Each row has a hidden value. The values are split into ranges, and the tier after each row names the range that its value falls in. Each part has its own value, ranges and names.
[-135 -157  180   79 -202  -36 -229  -17  -30   50 -207   90 -142  186
  -76   47   26  143   36 -100  236  -80  160  119  -24 -194  -28  104
   49  -57  117 -191  206  -63  -24  -63  126  122  184  142  101  -11
  -10   55   46   24   23  -64 -156] : (87)
[  35 -150  139   94  172  -71   47   58 -711  294  185  -38  113  146
 -242  310   73  239  -72 -180  -86   36   22  443 -105  -42  178   39
  155  293  241 -207  -39   94 -199 -181  220  -20  416  184   60  440
  -76   50 -276  436  446  -12 -294] : (87)
[ -61  261  144   91   58  -16  157 -113  130   73  156   92  -10  122
 -215  155 -123  154  -14   36   52   78  -65   14 -157  183  -88 -248
 -100  264  213   12 -119   47   94   66   11  -38  -59 -238  -95  -33
 -125   -9  -90 -163  -18   16  -50] : (91)
[ -80  135   60   27  136  -65   16   99  -22  124   19  205   82   38
 -105   13 -243  -33  -26   16   80 -136 -128  -41  113  205   15    3
 -130   43   21  142   55   13   41  220  -68   67  -51   -6 -134 -246
   39   -7  -36  -70   85  184   53] : (86)
[ -95  264  217 -132  -59   -4 -138 -194  108   33  225 -214  -86   86
  -84  -37  -40  347  -77   74  359  225   79    8 -220  100 -166 -119
 -402  196  421   25 -109  -69   85 -103   26  -17  151 -131   47  115
 -137  145 -247 -262  115 -167 -154] : (91)
[ -72  170   74   17  125 -102  131  -60   26  -54   86   73  -12   49
  148  -36  -19 -117   10   56   56  -84 -103 -157  -75  244  -20  -25
  -75   47  -28  -20   48  -89   72   51 -124   85 -202   89    2  -84
  134  -18   77   -8   80  145  106] : (76)
[ 287 -332  -78   75  191    2   42  113 -506  250  155  166  135   16
 -182  125  -23  -14   41 -117 -222  -46   56  254  -18  121  247  203
   74  434  264  199   28   27 -259  232   94 -354  286  195 -237  217
 -232   72 -144  286  200   69 -154] : (89)
[-362  302  360   80 -267  123  -26 -111  466 -283 -135  -54 -136   10
  279 -150   -2  -59  135  -55  205  187  -96 -510  -34  142 -202  -58
    2 -249  -71  -82  245 -275  310  -94 -152  289 -536  142  214 -330
  133   26  281 -153 -209   77  229] : (76)
[ -96   79   28  -37  233  -93  217  -63 -184   34  261   -7  107   16
  168  -27  -27  -83 -108  -59 -108  -21 -196  -51  -45  261  -26   23
  -65   89  -11  -67   -9  -18   63  -47  -30   58  -94  158  -55  -30
  208  -63   -8  216  222  154   43] : (78)
[ -76 -282   92  215  -54   11    9  128 -212  114 -139  161  -19   12
  102   22  -50  -75   99 -118  -68 -209  -26  -68   32  -57  109  283
  182 -107 -102 -199  264   -8  -20   -6   73  114  -57  323   53  -82
  107  -31  173  272   68  228    8] : (76)
[-229  263  -77 -145   28 -228  125 -186  118  -65   49 -126  -42  300
  267  158   44   52  -61   56   90   29  137  233 -175  249   -2 -260
 -219  213   17  -60 -284   -2  -19   14 -157  -74   51 -163  116  372
  -35 -114 -156  -80  129 -170 -205] : (66)
[  54 -173  236  206  145  -31  151   43 -431  102   -1  204  -99 -188
 -164   74  -18  -26   36  122 -120 -271 -206 -144 -171 -121  234  312
  278  -83 -143 -345  264    2  -80  -85  150  156 -103  305  168  -83
  188  -79  226  381   45  411   47] : (67)
[-238   66   66  134   71  -52   80  110 -283  101   52  -35  143  136
  184   78   26  -78  -35 -208  -33  143 -104   55  173  177   13  -84
   52   14  103   24  -77   44   39  -59   10  178  -45  169  -28   42
  -44  -45   49  155  248   94   28] : (89)
[-117  248   29 -209    7 -237   67 -229  266   21   50   -7  -32  287
   42   85    6  144 -142  -23  389  -89   93  216 -141  245 -178 -323
 -254  224   96  -18 -128  -63  -38   29  -80  -19  135  -86   -7  171
  135   47 -289 -156  109 -242 -197] : (87)
[ -46  -11    7   60   45 -196  180  -67 -173  117   25   -9  -66  212
  179  152   78   56  -87  -14   69 -268   90  175 -138   61   95   -6
  101   83   -6 -249  -94  108 -131 -141  107   18  165   79  186  314
  119 -113   32  202  185  151 -199] : (95)
[ -33  158  219   29  -10   23  139  -10    8  123   73   -6    7   16
    7   90 -132  161  -38  -67   97 -159  -59 -109 -106  158   27   50
   58   31  -14 -106   87  -25    5  -82   51   19  -35  100  220   45
  188    6  -73  160   86  230  -69] : (95)
[-249  244   60    9  -60  -88  136 -215  430 -303  -58  116 -198  -27
  256 -151   20 -202   96  186   41   57 -109 -361 -161  179 -118 -105
 -113  -67 -203  -91   38 -187  219   73 -216  123 -500   -6   74 -247
  114 -113  287 -168 -254   29  213] : (91)
[-118  143   43  160  100  -26   89  122 -244   63  159  -10  129  151
  231    9    4  -84   30 -203  -93   62  -37  -27  124  256    5   -8
   75   74   49   28  -24   -6   90 -105  -28  113  -48  172   61   74
   44   15   30  209  336  171   65] : (86)
[-320  -33   96  -32   51  -50  144 -183 -209  -81  161 -242    5  128
  251   75  138    3 -122  -56 -149  254  -72   96 -108   67   20  -49
  -22   72  183 -159 -153   46   15 -154   82   40  -17   54  -26  170
 -110 -186  136  156   83    5 -145] : (67)
[-151  -37   49   98   35  -40  128   67 -295  154   56  -76  143   71
  256   63  113  -72 -100 -289  -12  136 -125   15  145  146  -11  -28
  105   -8  148    4  -62   24   -7 -109   84  128  -19  285    9   72
   28  -43   84  235  189   93   31] : (76)
[  -5 -131 -106    5 -140   13   50  -15  139  175  -54  126  -36  -51
  100   22 -149   96    9 -120  -80  -92   30  -37  -91   14  -22  187
  -73   41  -85  -87   41  -22   49   77   27 -168   11   81  127   -4
  112  -59  -53  139 -101    3  -58] : (66)
[-259  362  342  -26  -88   46  130 -214  509 -328  -53   96 -124  -71
  154 -157  -13 -152   48   13  144   67 -258 -555 -100  218 -223  -96
   41 -206 -197  -94  292 -329  301  -12 -182  260 -622  139  142 -484
  341  -20  293  -93 -283  130  307] : (87)
[-307  240  310  152 -180  104   15  -35  325 -115  -46   15  -39  106
  113  -55  -93   19  104 -117  169  111  -74 -302   22  170 -189 -118
    7  -95   16  -51  173 -129  248  -67  -66  238 -345   60   54 -266
   64   48  125 -111  -57   84  117] : (86)
[-169 -244  151  185    0   30  233   -1 -319    1  -55   52  -42 -160
  107  105   56  -97   87  -26 -289   16 -182 -105 -132  -47  215  202
  289  -48 -206 -312  137  -22  -51  -87   76   76 -251  342  145   67
   58 -162  222  457  -42  210    6] : (91)
[-172 -255   35    8    3 -219   26 -146 -243  124  -43  -82  -94  165
  117   74  187   45 -178   19  247  -52   23  239  -83 -116    2  -42
  -91   19  283 -205 -118  139 -166  -86  197  126  220  122 -126  158
  -98 -104  113  -11   66  -48 -211] : (89)
[-144  -69 -224    4 -156  -27   21  -78  240   25  -61  104  -54 -130
  368 -204   59 -167  -71 -180  -88  239 -126 -266   93    7 -224   88
 -140 -153   15   47  -75  -85  240   51   -1   12 -222  136   18 -308
   73 -135  304  -28 -263  -69  245] : (66)
[-180   -6   30  106   74 -168  247  -36 -153  -22  -21   50  -11  124
  229  123   76 -127   56   -4  -45 -120  -37   73 -103  177  108  -77
  112   87 -197 -221  -19   -4  -68  -45  -77   99 -150  195   81  224
  111  -97   32  247  159   70  -52] : (89)
[-107  -40  169 -119   92  -97    2  -69  -52  120  -30   78  -29    4
 -211   83 -195  125 -122  159  216 -194  -97   84  -88   37   86   46
 -193   51  110  -16   63   46 -127  192   45   11   89  -15 -138 -113
   -7  -55  -82  -86  -33  108 -170] : (95)
[-199   77  -13  -70  144 -209  147 -173  -52 -205   65   43 -100   30
  255  -66   99 -190   11  151  -64  -29  -87  -48 -173  152   33   -2
  -76   28 -222 -207    6 -127   45  -23 -160  105 -213  149   76   48
  185 -118  112  145   83    9   48] : (74)
[ -74  -10   56   91   36  -62  237    9 -243  141   31  -51   34   30
  246  133   77  -24 -107 -148  -88  -81  -97  -27  -21   87  105   69
  207  -38   -1 -152  -59   64  -59 -138  122   48  -23  208  214  157
  127 -152  163  311   88  263  -33] : (89)
[ 313  -25  -72   -7   29   16   13  -56  218  -31   83  338 -132 -150
  -73 -185 -152  -67  169  132  -70 -223   57 -259 -204  170   34  272
  -92  237 -104  114  221 -215   32  261 -122 -312 -117   91   23 -159
  118  102    4   29 -127  116  111] : (95)
[ 245 -240 -146  183   61   39  -63   82 -170   49   46  354  -66 -201
  -27 -214   23 -237  113  -23 -250   48  -65 -243   57  -25   48  335
   62   88  113  175  144 -104   65  203   50 -149  -85  215 -126 -315
 -100   14  336  102 -124  174  263] : (86)
[ -57   54  -19 -206 -109 -119   12 -203  109  107   58 -156  -72  129
  218   13   83  196 -237 -129  221   -9  101   97 -112   35 -118   -8
 -144   41  199  -68 -143  -15  -37 -128  130 -100  246   34  203  189
  121  -59  -52   29    6  -80 -198] : (74)
[ -80  109  -66   88   11 -106  183   47 -135  194   89  -11   31   48
  275   58  -16   51  -70 -150  -35  -96  -28   -3  -15  133    1   39
   38   -8 -103 -171 -126   66   49 -184   52   64   26  144  293  194
  213  -83  -21  276  220  156  -17] : (91)
[-110  -56  214  -81   82   -2  -38 -108 -110  -46   83   -9  -99  -68
  -96  -31 -143   99    1  211   16  -91  -67  -70 -218   -1  111  235
 -164   28   35 -149  174  -63  -12   51    1    2  -23   63    0  -80
   23  -37    7   46   17  148 -107] : (67)
[ 407  203 -144   17  -68  -47  229   77  173  273   30  295  -61 -175
  157  -17 -138   96    4 -177  -35 -486   43 -271 -138  182   27  297
  221   14 -427 -122  122 -149   27  -90   13 -228    3  257  687  123
  627   36 -100  459   35  317  106] : (74)
[ 172  325   27   17  237  -27  214  -53  -31   54  371  154   12 -172
  -28 -102 -122   14    2   54 -130  -54 -201 -288 -200  284  -69   91
  -88  162 -101  -51   37 -128  200  -59  -85  -35 -184   66  179 -103
  317   55  -80  180  166  219  212] : (78)
[-110   68  -58  -22 -205  -28   -4  -16  245  201 -127  118   71  211
   23  133  -36  116 -133 -394  131  111   58  153  171   81 -196 -198
   26   79  165  141 -104   -9   47   74   98  -82  146  -22   22  -44
    3  -23  -74  -16  -99 -175  -89] : (87)
[-126  144 -164 -107  -57 -226   16 -110  168  106   61  -12   30  267
  252  -33   87   44 -142 -206  302   71  116  202   63  226 -244 -279
 -246  174  151   84 -240  -15   26  -33  -27    0  176   24  -26  165
   67   46 -195  -87  177 -281  -93] : (78)
[ 224  227  114  130   49  -15  109   14  218   18   27  380  -73   59
 -194   29 -182    2  162   36   42 -345   32 -181 -144  234    9   35
  122  197 -158    4  239 -152   56  147 -103 -100 -132    8  131 -128
  223  113  -45   43    4  220   86] : (78)
[ -88  199   45  -12  111 -114  144  -80 -120  -17  107   31  -15  -78
  179  -57  127 -114 -119  -59  -13  109 -212 -183  -10  121  -58  -17
   45  -74  -22  -70  -44 -102  108 -118    3  159 -172  191  182  -93
  210  -85  190  163   44  127  186] : (74)
[ -10 -247  -99   74   41 -112  -94  -34  -62   34 -102  335 -102  -27
 -221  -43  -23 -121   59  128    1   56  -22   93   -1  -70   34   27
 -146  176  153  114   10   -5  -53  328   10  -75   16    1 -346 -219
 -272  -30  122 -148 -168 -113   21] : (86)
[ -75   39   26   74 -149  -84  144  -64   42  246  -24  -58    4  196
  162  181   82  179 -143 -268  193  -24   56  122  -38   50 -121 -154
   59   57  182 -134 -152   89  -21 -166  169   21  149   55  167  217
   68  -40  -44   76   51  -30 -146] : (66)
[-344  -47  339   44  257  -87   76 -165 -417  -11  237 -170   98  191
 -146   98  139   -4 -201   12  140  312 -263  175   -1   72  -70 -266
 -123  136  562  -35  -84  122  -28  -57  156  294   22   20 -521 -119
 -288  -51  108 -125  183   -3  -97] : (67)
[ -86   21  -66 -119  172 -160  127 -172 -250  -32  159  -26  -66  -25
  119   46   94  -18 -120   82 -206   66  -88   82 -208   14   80   96
  -62   80  -30 -203 -118  -33    7  -72   12  -45   34   57  150  149
   94 -178   68  234   78   20  -54] : (87)
[ -66   79  245   33   82   47  155  -73 -222   58  238 -148   52  -80
   74   20   42   89  -38  -78   11  147 -175 -147 -156  162  -14   37
  -12   86  148 -118   48  -79   48 -175   43   78 -122  231   85   79
   86   48  -46  205  169  112   21] : (76)
[-183 -159  -74   86  135 -160  127   15 -262  -25  -49  198   -9   44
  159   39   16 -214   31  -22 -253 -131 -107   65  -10   16  112  147
  124  -45 -281 -256   98  -20   16   15  -44  124 -109  228   30  -31
  185 -170  165  340  119  112   33] : (87)
[  19   59  290  -86   -3  -75  -26 -251  153 -149  -64  165 -253  -53
 -263    1    8   87   35  261  242 -139  -38 -130 -344  -53   11   42
  -50   62    4 -192  251 -213  -29   76  -25   26 -113   46   82 -135
  109   41   55  -93 -198    5  -31] : (87)
[ 234  314   98  178  -54   26   15  160   57  233  -17  283  -74 -104
 -161   55 -207  173  112  -32   91 -252    9 -244  -85   84   32  154
  102    8 -142  -49  137  -99  111  -22   -9   -7  -40   57  473  -42
  246  115  -80  115   62  278  138] : (76)
[ -18 -219   -9    0  -20 -149  110  -96 -156  155  -40   60 -100  -79
   69   17   83   41  -99   16  121 -123  -49   52 -136  -70   47   99
  -12   20    7 -202  -18   31 -136  -48  141   12   75  236   72  109
   98  -71   44  184  -21   23  -95] : (86)
[-204 -138   93  -56   96  -96  280  -68 -274  119    2  -60   72  -29
   77  246  -35   44  -70  -23 -109  -65 -156  166 -172  107  190   19
   41   93 -149 -247  -21   37 -162    6    3  -11  -55  209   56  262
  105 -153 -141  358   87   41 -197] : (66)
[   8   98 -117  158   85  -46  -62   74  -86   22  187  153   24  -36
  200 -277   52 -197   51 -108  -23  201  -92 -242  145  170 -184   57
 -152   32  147  154  -12 -100  247  -10  -62  126 -139  174  -91 -256
   12   93  169  -32  169   45  322] : (91)
[-271 -200   25  203   72 -136  211   80 -217  -82 -206  242  -29  116
  171  147  -50 -261  163   31 -273 -297  -54   76  -14   60  265  122
  294  -48 -460 -314  180   17  -80   77  -92  139 -229  242   52   49
  140 -211  202  394   82  230  -45] : (67)
[-215   73    7   57  -50   12  134  -15  -26   38   79  -56  119  186
  299   70   57  -35  -72 -376 -164  173  -42   17  105  172 -113  -62
  141   20   38  -45  -47  -32  135 -140   44   37  -47  139   98   43
  107  -88   74  255  121   19   -2] : (87)
[ 104  -50   54   36  274 -112  207  -18 -311  301  166  195   43   28
 -444  306 -248  211  -75  175  -84 -251  -88  297 -234   74  207    0
  -84  359  117  -94  -89  201 -183  193  103 -177  225 -171 -164  142
  -98  -77 -259   93  123  150 -257] : (91)
